Small tables with named rows and columns. After each table, cells are looked up by row and column.

Table vazafan
columns: sif, pezamid, lotagu, monem, koboro, des
surela: [3147, 2075, 3085, 2918, 2507, 4144]
suk: [-3700, 3601, 483, 876, 6851, 2396]
semoku: [3856, 1702, 2617, 2861, 1345, 3130]
leb: [2704, 263, 1259, 373, 2319, 3068]
kek: [5511, 5409, 1989, 2921, 1281, 4356]
lebebu: [2943, 3048, -196, -399, 1254, 4635]
mebolod: [4183, 2385, 3204, 3552, 2636, 2478]
zuf: [-115, 6942, 2149, 4533, 6412, 2903]
riz: [5, 8620, -251, 3234, 5356, 4143]
zedege: [3715, 3501, 5280, 5723, 4295, 1624]
karu: [2719, -1430, 4415, 2575, 1457, 1913]
beg: [3607, -5767, 7074, 3153, 1440, 768]

koboro of karu = 1457
pezamid of kek = 5409
sif of kek = 5511
monem of kek = 2921
des of beg = 768
lotagu of surela = 3085
koboro of mebolod = 2636
koboro of surela = 2507
koboro of suk = 6851
lotagu of kek = 1989
koboro of zuf = 6412
lotagu of lebebu = -196
des of suk = 2396
monem of lebebu = -399
sif of mebolod = 4183
koboro of leb = 2319
koboro of lebebu = 1254
sif of surela = 3147
Row with the largest sif: kek

Table ladoto
|  | gekazil | fanagof | sog | tamibem |
|---|---|---|---|---|
| tum | 103 | 163 | 124 | 100 |
| maz | 112 | 66 | 69 | 105 |
| kivasig | 206 | 46 | 135 | 210 |
| naro | 142 | 201 | 182 | 145 |
| vaf | 212 | 32 | 131 | 215 |
| dakero | 103 | 155 | 120 | 100 |
| fam | 160 | 164 | 172 | 163 |
| lun | 156 | 172 | 175 | 159 |
| sarodi | 129 | 223 | 185 | 132 |
| fomum | 102 | 172 | 130 | 100 |
| zirak | 106 | 230 | 171 | 107 |

vaf, sog -> 131
zirak, gekazil -> 106
maz, tamibem -> 105
fam, tamibem -> 163
dakero, tamibem -> 100
fam, gekazil -> 160
fam, sog -> 172
Which row has the largest gekazil? vaf

les =
|  | sudoka | mivor | vigize |
|---|---|---|---|
| fipev | 108 | 106 | 183 |
| mev | 145 | 100 | 48 |
| gavos | 66 | 204 | 104 |
| fef | 95 | 151 | 88 |
| bukik | 123 | 159 | 145 |
| bikib | 145 | 82 | 126 |
| beli | 160 | 135 | 89 |
| pas | 167 | 99 | 49 |
| sezega | 163 | 102 | 153 |
| tuvubeg | 156 | 114 | 139 |
| rosebi | 79 | 96 | 80 |
| rugona | 72 | 84 | 94 |
| lidi | 161 | 89 | 157 |
| guk | 89 | 188 | 141 |

What is the vigize of mev in les? 48
What is the mivor of fef in les? 151
What is the sudoka of fipev in les? 108
What is the mivor of lidi in les? 89
What is the mivor of rugona in les? 84
What is the mivor of bikib in les? 82
What is the sudoka of bukik in les? 123
What is the sudoka of sezega in les? 163
What is the sudoka of rugona in les? 72
What is the mivor of fipev in les? 106
What is the mivor of rosebi in les? 96
What is the mivor of gavos in les? 204
What is the vigize of gavos in les? 104

runor:
|  | nonevu | puzurub | deteni | sotiga | mimezev | zureme |
|---|---|---|---|---|---|---|
| gepe | 0.7 | 1.0 | -1.1 | 1.8 | 1.2 | 1.6 |
| bovaruf | -5.3 | -0.5 | 3.5 | -0.1 | -2.2 | 2.4 |
| seg | -2.9 | -3.1 | 2.0 | 3.0 | -1.9 | -1.8 |
| sasu | 1.3 | -4.4 | -0.2 | -6.5 | 0.4 | -1.4 |
| rizego | 0.6 | 2.2 | -0.3 | 4.8 | 0.3 | 4.1 |
| dakener | 3.2 | -3.8 | -1.0 | -4.8 | -0.2 | 2.4 |
| dera | 1.2 | 4.7 | -1.4 | 3.8 | 1.3 | 4.0 |
| sazu | 1.7 | 1.7 | -1.3 | 0.6 | -5.3 | 1.4 |
| gan | 0.9 | 0.8 | -1.0 | -3.8 | 2.6 | -1.2 |
| lanuka | 4.7 | -3.6 | -1.4 | -4.7 | -0.1 | 2.9 |
| katizi | 4.4 | -1.8 | -1.7 | 6.4 | -3.2 | -3.6 |
| gik | -3.6 | -2.1 | 2.4 | 1.2 | -1.2 | -2.0 |
| dev | 1.7 | 1.8 | -1.8 | 3.3 | -3.6 | 2.1 |
| reg | 1.7 | 5.5 | -0.8 | -1.2 | 5.6 | 5.8 |

What is the sotiga of sasu in runor?
-6.5
What is the zureme of dakener in runor?
2.4
What is the puzurub of dera in runor?
4.7
What is the puzurub of bovaruf in runor?
-0.5
What is the zureme of reg in runor?
5.8
What is the deteni of gan in runor?
-1.0
What is the mimezev of lanuka in runor?
-0.1
What is the nonevu of dera in runor?
1.2
What is the mimezev of dev in runor?
-3.6
What is the deteni of seg in runor?
2.0
What is the sotiga of gepe in runor?
1.8
What is the nonevu of gepe in runor?
0.7

zeki:
|  | zok | nafa | nedapus | kagum | kitat | toripaz | tupafo | zibisu | tak |
|---|---|---|---|---|---|---|---|---|---|
| ziz | 124 | 81 | 84 | 92 | 178 | 84 | 148 | 85 | 204 |
| foz | 186 | 217 | 49 | 91 | 21 | 217 | 115 | 235 | 132 |
| tep | 150 | 219 | 63 | 48 | 162 | 152 | 146 | 212 | 109 |
| vure | 173 | 82 | 179 | 103 | 46 | 164 | 74 | 187 | 206 |
| ker | 176 | 163 | 61 | 106 | 149 | 88 | 202 | 174 | 193 |
| zam | 61 | 63 | 215 | 122 | 159 | 112 | 195 | 86 | 82 |
| getan | 78 | 143 | 97 | 77 | 193 | 156 | 211 | 114 | 75 |
| fen | 116 | 96 | 127 | 182 | 111 | 131 | 41 | 104 | 71 |

What is the nafa of zam in zeki?
63
What is the zok of vure in zeki?
173
What is the zibisu of tep in zeki?
212
What is the zibisu of getan in zeki?
114
What is the kagum of getan in zeki?
77
What is the kagum of ker in zeki?
106
What is the tak of zam in zeki?
82
Which row has the largest tupafo? getan

Table puv
	risugi	zibi	luni
gulik	52	3	102
barim	48	118	58
tekifa	207	158	181
bogis	191	134	149
divez	115	106	93
tel	87	105	93
banivas	76	169	138
natefe	160	126	236

zibi of tel: 105
zibi of bogis: 134
zibi of natefe: 126
zibi of divez: 106
risugi of divez: 115
luni of bogis: 149
risugi of banivas: 76
risugi of gulik: 52
luni of natefe: 236
luni of barim: 58
luni of tel: 93
zibi of banivas: 169
luni of tekifa: 181
luni of banivas: 138
zibi of tekifa: 158
risugi of barim: 48
risugi of tekifa: 207
luni of gulik: 102

Table pez
	vovu	raged	tez	ges	bagopa	gonefid	fugan
dilop	3.657	2.470	3.878	4.901	5.946	0.421	5.758
solov	6.884	6.700	5.038	7.800	2.348	7.316	3.042
zakub	7.542	7.180	2.783	5.657	4.021	5.041	5.463
taleb	6.929	8.104	3.182	4.269	4.172	5.690	3.854
papev	2.747	4.069	9.727	6.470	5.473	6.644	2.279

What is the bagopa of dilop in pez?
5.946
What is the fugan of solov in pez?
3.042
What is the ges of papev in pez?
6.470
What is the fugan of dilop in pez?
5.758
What is the ges of solov in pez?
7.800
What is the raged of solov in pez?
6.700
What is the raged of dilop in pez?
2.470
What is the gonefid of zakub in pez?
5.041
What is the raged of zakub in pez?
7.180
What is the tez of solov in pez?
5.038
What is the gonefid of dilop in pez?
0.421

